Below are the code and all the weights of a small trained network. Each question names an input and a class and asks about switching units off, where a switched-off unit gives its printed mean instead of its output.

import numpy as np


def w(rows, s, z=0):
    codes = np.array(rows[::2]) - 128.0
    scale = np.full(codes.shape[1], s)
    scale[-1] = z or s
    return codes * scale


def f(y):
    return np.maximum(y, 0)


def log_softmax(a):
    a = a - a.max(-1, keepdims=True)
    return a - np.log(np.exp(a).sum(-1, keepdims=True))


def net(x, mask):
    res = np.array(x, float).reshape(1, 4) / 4 @ E
    y = f(res @ A[0][:, :-1].T + A[0][:, -1])
    res = res + np.where(mask, y, B[0][:, -1]) @ B[0][:, :-1]
    return log_softmax(res[-1] @ U[:, :-1].T + U[:, -1])


A, B = {}, {}
E = w([
[66,135,120,213],'x0',
[134,248,134,192],'x1',
[71,154,124,62],'x2',
[152,155,28,120],'x3',
],0.014)
A[0] = w([
[93,72,118,144,157],'neuron 1',
[94,174,145,247,121],'neuron 2',
[92,71,151,121,237],'neuron 3',
[163,172,95,209,135],'neuron 4',
[45,25,147,102,97],'neuron 5',
[93,44,177,107,131],'neuron 6',
[180,134,111,79,228],'neuron 7',
[76,155,117,105,176],'neuron 8',
[187,125,136,68,181],'neuron 9',
[135,97,9,181,176],'neuron 10',
[111,99,160,140,142],'neuron 11',
[150,182,235,56,39],'neuron 12',
[66,174,105,186,254],'neuron 13',
[181,36,52,30,101],'neuron 14',
[82,133,96,97,126],'neuron 15',
[197,162,167,149,142],'neuron 16',
[145,65,137,130,199],'neuron 17',
[130,116,182,146,86],'neuron 18',
],0.014,0.0052)
B[0] = w([
[118,254,97,117,181],'neuron 1',
[170,76,205,161,250],'neuron 2',
[117,189,142,120,206],'neuron 3',
[103,86,123,185,219],'neuron 4',
[53,205,162,169,231],'neuron 5',
[95,206,137,159,220],'neuron 6',
[113,91,143,86,185],'neuron 7',
[120,179,92,88,170],'neuron 8',
[118,51,162,136,185],'neuron 9',
[238,125,37,161,203],'neuron 10',
[90,177,154,162,169],'neuron 11',
[136,89,75,137,189],'neuron 12',
[185,153,143,142,228],'neuron 13',
[239,134,217,89,238],'neuron 14',
[74,128,114,83,161],'neuron 15',
[31,105,109,115,190],'neuron 16',
[145,163,124,119,193],'neuron 17',
[96,145,131,144,166],'neuron 18',
],0.012,0.016)
U = w([
[216,70,151,114,104],'0',
[74,27,144,77,118],'1',
[39,185,141,167,2],'2',
[134,196,63,91,150],'3',
[130,90,81,234,169],'4',
[114,157,252,168,191],'5',
],0.012,0.009)

Each question gives the input, the list of numbers given to net, and the class t.
The units are the neurons (one row each of A and B). Each row of codes is followed by its name. A weight is (code - 128) times the scale printed after its matrix; where a second scale follows, it is the last column's (A, B and U).
mask holds one flag per neuron, in row order. A switched-off neuron (its flag False) gives its mean, the last column of its row in B, instead of its output. The means were averaged over made-up inputs and are rounded, as every weight is.
A unit's drop is (log p(t) with every unit on - log p(t) with that unit switched off) / (log p(t) with every unit on - log p(t) with every unit switched off).
The circuit of an input: a set's keep is (log p(t) with only the set's units on - log p(t) with every unit switched off) / (log p(t) with every unit on - log p(t) with every unit switched off). Starting from the 12 units with the biggest drops (on a tie, the unit counted first), units are removed one at a time, each time the one whose removal leaves the highest keep (on an exact tie, the one counted first), for as long as the keep stays at least 0.8.
units of the circuit, in order: the units of the circuit, biggest drop first
unit that matters most: the unit with the biggest drop
k most important neurons: the k neurons with the biggest drops, biggest first
drop when u is switched off: that unit's drop, to one decimal
input [3,-3,1,0], class 2: units of the circuit, in order	[neuron 2; neuron 14]
input [3,-7,-4,5], class 3: 2 most important neurons	[neuron 2; neuron 1]
input [-3,8,4,-7], class 4: units of the circuit, in order	[neuron 12; neuron 14]
input [-4,0,1,-2], class 0: units of the circuit, in order	[neuron 5; neuron 12]
input [3,2,-5,-2], class 4: units of the circuit, in order	[neuron 14; neuron 5]
input [6,-8,-3,1], class 2: unit that matters most	neuron 5
input [-6,4,5,-8], class 1: 2 most important neurons	[neuron 12; neuron 5]
input [6,6,4,3], class 4: 2 most important neurons	[neuron 14; neuron 4]
input [-1,-1,7,0], class 3: 2 most important neurons	[neuron 2; neuron 8]
input [-2,-1,-8,1], class 0: 2 most important neurons	[neuron 5; neuron 6]
input [4,-3,-6,0], class 4: 2 most important neurons	[neuron 14; neuron 10]
input [5,-1,-2,5], class 4: drop when neuron 14 is switched off	0.3
input [-7,3,-8,3], class 0: drop when neuron 5 is switched off	0.2
input [5,3,8,5], class 3: drop when neuron 15 is switched off	0.1
input [-6,-5,6,7], class 0: units of the circuit, in order	[neuron 14]
input [2,-3,-3,-6], class 2: drop when neuron 14 is switched off	0.3
input [3,1,-4,-1], class 4: units of the circuit, in order	[neuron 14; neuron 5]
